Below is a small trained network, with its code and all its weights. Each question gives an input and a target symbol and asks what happens when units are switched off, that is, made to give their printed mean instead of their output.

import numpy as np


def w(rows, s, z=0):
    codes = np.array(rows[::2]) - 128.0
    scale = np.full(codes.shape[1], s)
    scale[-1] = z or s
    return codes * scale


def f(y):
    return y / 2 * (1 + np.tanh(0.7978845608 * (y + 0.044715 * y**3)))


def softmax(a):
    e = np.exp(a - a.max(-1, keepdims=True))
    return e / e.sum(-1, keepdims=True)


def log_softmax(a):
    a = a - a.max(-1, keepdims=True)
    return a - np.log(np.exp(a).sum(-1, keepdims=True))


def net(x, mask):
    ids = ['Ψβγεζηθμπστφω'.index(c) for c in x.split()]
    T = len(ids)
    res = E[ids] + P[:T]
    u = 0
    for l in range(2):
        r = res
        for j in range(2):
            rows = slice(4 * j, 4 * j + 4)
            q, k, v = (r @ M[l][rows].T for M in (Q, K, V))
            z = softmax(np.where(np.tri(T) > 0, q @ k.T / 4**0.5, -1e9)) @ v
            o = O[l][rows]
            res = res + np.where(mask[u + j], z, o[:, -1]) @ o[:, :-1]
        u += 2
        y = f(res @ A[l][:, :-1].T + A[l][:, -1])
        res = res + np.where(mask[u : u + 16], y, B[l][:, -1]) @ B[l][:, :-1]
        u += 16
    return log_softmax(res[-1] @ U[:, :-1].T + U[:, -1])


Q, K, V, O, A, B = {}, {}, {}, {}, {}, {}
E = w([
[149,187,107,129],'Ψ',
[61,90,65,174],'β',
[39,129,103,181],'γ',
[153,130,125,219],'ε',
[135,21,254,90],'ζ',
[157,161,188,148],'η',
[48,25,161,111],'θ',
[77,177,176,153],'μ',
[175,147,126,17],'π',
[143,120,123,189],'σ',
[174,148,189,153],'τ',
[209,53,59,138],'φ',
[56,147,179,224],'ω',
],0.021)
P = w([
[47,254,239,212],'0',
[65,204,209,174],'1',
[85,170,166,137],'2',
[103,147,139,113],'3',
[110,118,121,91],'4',
[125,110,99,78],'5',
[145,98,80,70],'6',
],0.0054)
Q[0] = w([
[165,130,157,43],'L0H0',
[48,165,8,18],'L0H0',
[209,103,89,43],'L0H0',
[110,49,82,181],'L0H0',
[68,75,99,147],'L0H1',
[19,169,121,190],'L0H1',
[167,1,88,213],'L0H1',
[142,172,204,193],'L0H1',
],0.0094)
K[0] = w([
[189,115,188,27],'L0H0',
[10,192,51,44],'L0H0',
[190,110,50,73],'L0H0',
[101,12,55,8],'L0H0',
[2,72,43,93],'L0H1',
[124,120,115,245],'L0H1',
[109,7,196,57],'L0H1',
[112,119,206,205],'L0H1',
],0.0085)
V[0] = w([
[27,180,61,39],'L0H0',
[133,232,174,29],'L0H0',
[123,165,112,148],'L0H0',
[132,176,254,137],'L0H0',
[36,152,124,105],'L0H1',
[121,162,111,161],'L0H1',
[158,204,103,105],'L0H1',
[86,209,209,85],'L0H1',
],0.0087)
O[0] = w([
[128,87,31,53,2],'L0H0',
[65,75,95,47,69],'L0H0',
[226,177,36,137,116],'L0H0',
[254,50,99,132,248],'L0H0',
[54,189,208,145,163],'L0H1',
[65,59,73,182,118],'L0H1',
[48,67,201,123,45],'L0H1',
[88,199,65,97,235],'L0H1',
],0.0041,0.0039)
A[0] = w([
[118,153,130,37,3],'L0N0',
[195,143,110,105,137],'L0N1',
[100,100,47,167,63],'L0N2',
[135,126,254,105,135],'L0N3',
[59,173,125,105,65],'L0N4',
[55,136,61,135,37],'L0N5',
[30,113,113,155,160],'L0N6',
[110,167,188,151,104],'L0N7',
[137,129,84,138,115],'L0N8',
[191,143,182,114,147],'L0N9',
[175,165,198,91,132],'L0N10',
[68,93,148,96,54],'L0N11',
[122,176,97,30,218],'L0N12',
[138,145,147,186,146],'L0N13',
[168,53,181,174,85],'L0N14',
[202,97,2,149,74],'L0N15',
],0.013,0.0045)
B[0] = w([
[94,79,145,134,174],'L0N0',
[130,137,165,143,179],'L0N1',
[97,166,78,117,156],'L0N2',
[125,177,115,74,244],'L0N3',
[193,107,108,154,167],'L0N4',
[205,204,61,60,163],'L0N5',
[138,142,164,109,209],'L0N6',
[29,121,113,115,196],'L0N7',
[140,185,135,144,133],'L0N8',
[128,199,32,130,226],'L0N9',
[50,161,8,146,212],'L0N10',
[143,40,96,80,151],'L0N11',
[85,106,132,254,208],'L0N12',
[65,65,148,106,234],'L0N13',
[166,124,126,99,254],'L0N14',
[92,152,170,166,186],'L0N15',
],0.0076,0.0077)
Q[1] = w([
[110,186,145,47],'L1H0',
[105,161,102,28],'L1H0',
[195,175,5,212],'L1H0',
[120,137,2,172],'L1H0',
[56,83,131,186],'L1H1',
[171,112,50,115],'L1H1',
[95,202,123,93],'L1H1',
[220,133,183,144],'L1H1',
],0.0098)
K[1] = w([
[147,225,181,92],'L1H0',
[128,218,113,213],'L1H0',
[146,59,70,11],'L1H0',
[95,122,77,98],'L1H0',
[120,80,126,245],'L1H1',
[125,43,73,60],'L1H1',
[143,198,133,133],'L1H1',
[226,102,139,125],'L1H1',
],0.011)
V[1] = w([
[143,160,116,105],'L1H0',
[93,71,88,175],'L1H0',
[156,70,143,57],'L1H0',
[148,164,88,165],'L1H0',
[157,117,16,217],'L1H1',
[81,141,131,208],'L1H1',
[126,67,170,87],'L1H1',
[225,2,119,60],'L1H1',
],0.0083)
O[1] = w([
[124,199,132,98,136],'L1H0',
[61,88,1,117,162],'L1H0',
[160,120,157,48,75],'L1H0',
[121,194,131,211,153],'L1H0',
[206,157,127,108,183],'L1H1',
[150,181,238,95,178],'L1H1',
[167,124,87,166,74],'L1H1',
[110,187,172,162,3],'L1H1',
],0.0069,0.011)
A[1] = w([
[122,76,188,182,104],'L1N0',
[71,70,133,92,146],'L1N1',
[127,74,248,171,140],'L1N2',
[130,58,240,91,122],'L1N3',
[108,119,217,100,250],'L1N4',
[72,212,220,177,149],'L1N5',
[130,168,93,230,153],'L1N6',
[72,95,122,128,66],'L1N7',
[124,174,94,117,50],'L1N8',
[54,105,100,143,51],'L1N9',
[68,81,141,174,252],'L1N10',
[129,182,93,99,144],'L1N11',
[129,165,175,221,100],'L1N12',
[146,117,114,157,255],'L1N13',
[207,171,143,134,113],'L1N14',
[160,86,156,176,141],'L1N15',
],0.012,0.0069)
B[1] = w([
[141,104,108,179,168],'L1N0',
[178,196,131,127,204],'L1N1',
[147,35,158,206,183],'L1N2',
[153,160,65,182,156],'L1N3',
[202,102,223,39,176],'L1N4',
[80,173,190,137,198],'L1N5',
[110,105,100,72,210],'L1N6',
[179,170,146,153,175],'L1N7',
[164,56,185,183,179],'L1N8',
[163,146,170,132,191],'L1N9',
[94,106,107,83,246],'L1N10',
[88,145,180,225,221],'L1N11',
[97,115,110,255,169],'L1N12',
[125,145,86,29,190],'L1N13',
[202,86,155,116,170],'L1N14',
[124,126,46,82,155],'L1N15',
],0.0076,0.012)
U = w([
[81,254,83,212,202],'Ψ',
[219,243,83,144,183],'β',
[179,165,129,124,96],'γ',
[37,46,119,170,2],'ε',
[223,198,197,143,14],'ζ',
[136,127,144,116,35],'η',
[237,129,168,19,203],'θ',
[48,144,209,18,131],'μ',
[108,103,38,23,239],'π',
[70,43,139,121,119],'σ',
[134,120,145,115,56],'τ',
[224,83,96,200,98],'φ',
[91,60,219,145,46],'ω',
],0.0062,0.0036)

Each question gives the input, a string of symbols that net reads in full, and the target symbol t.
The units are the heads (4 rows each of Q, K, V and O) and the neurons (one row each of A and B). Each row of codes is followed by its name. A weight is (code - 128) times the scale printed after its matrix; where a second scale follows, it is the last column's (O, A, B and U).
mask holds one flag per unit, layer by layer, with each layer's heads first. A switched-off unit (its flag False) gives its mean, the last column of its rows in O or B, instead of its output. The means were averaged over made-up inputs and are rounded, as every weight is.
A unit's drop is (log p(t) with every unit on - log p(t) with that unit switched off) / (log p(t) with every unit on - log p(t) with every unit switched off).
The circuit of an input: a set's keep is (log p(t) with only the set's units on - log p(t) with every unit switched off) / (log p(t) with every unit on - log p(t) with every unit switched off). Starting from the 12 units with the biggest drops (on a tie, the unit counted first), units are removed one at a time, each time the one whose removal leaves the highest keep (on an exact tie, the one counted first), for as long as the keep stays at least 0.8.
circuit, biggest first: the units of the circuit, biggest drop first
most important unit: the unit with the biggest drop
k most important neurons: the k neurons with the biggest drops, biggest first
k most important neurons of layer l: the k neurons of layer l with the biggest drops, biggest first
heads that matter: for each layer, one digit per head in row order, 1 if its drop is at least 0.15 and else 0, layers parted by /
input θ φ Ψ π φ, target π: heads that matter => 11 / 10
input ζ η σ, target ζ: 2 most important neurons => [L0N3; L0N14]
input θ ζ σ τ Ψ σ β, target Ψ: most important unit => L1N11
input θ π ζ Ψ, target ζ: 3 most important neurons of layer 0 => [L0N13; L0N12; L0N14]
input π φ Ψ φ μ ω, target ω: circuit, biggest first => [L0N10; L0N9; L1N2]
input τ γ φ ε σ ζ β, target Ψ: 3 most important neurons => [L0N10; L0N5; L1N11]
input π ζ φ σ, target ζ: 4 most important neurons of layer 0 => [L0N14; L0N12; L0N3; L0N9]
input μ Ψ φ π η β ω, target ω: 4 most important neurons => [L0N10; L0N9; L0N13; L0N6]
input μ ω τ ε π σ φ, target π: 2 most important neurons of layer 0 => [L0N12; L0N3]
input ζ Ψ τ Ψ, target ζ: heads that matter => 10 / 11
input π ε μ γ θ τ φ, target θ: 2 most important neurons of layer 0 => [L0N15; L0N10]
input ε μ Ψ π φ θ ε, target θ: heads that matter => 00 / 11
input Ψ φ ζ φ ω ε, target ζ: heads that matter => 01 / 11
input τ θ φ ω π ζ φ, target ζ: 2 most important neurons of layer 0 => [L0N14; L0N13]
input σ π ω ζ, target Ψ: most important unit => L1H1
input π φ π η φ τ, target Ψ: 2 most important neurons of layer 0 => [L0N10; L0N12]
input β γ τ μ, target μ: heads that matter => 01 / 00
input Ψ π β σ, target π: heads that matter => 10 / 10
input ζ π θ, target θ: heads that matter => 00 / 00
input μ θ θ ω μ ω Ψ, target θ: 3 most important neurons of layer 1 => [L1N4; L1N11; L1N12]
input μ ζ η γ φ, target ζ: 2 most important neurons => [L0N15; L0N3]
input π θ φ π π Ψ σ, target π: heads that matter => 11 / 10
input β β π ω τ μ θ, target θ: most important unit => L1N4
input φ φ τ φ Ψ, target Ψ: 3 most important neurons of layer 1 => [L1N12; L1N5; L1N4]
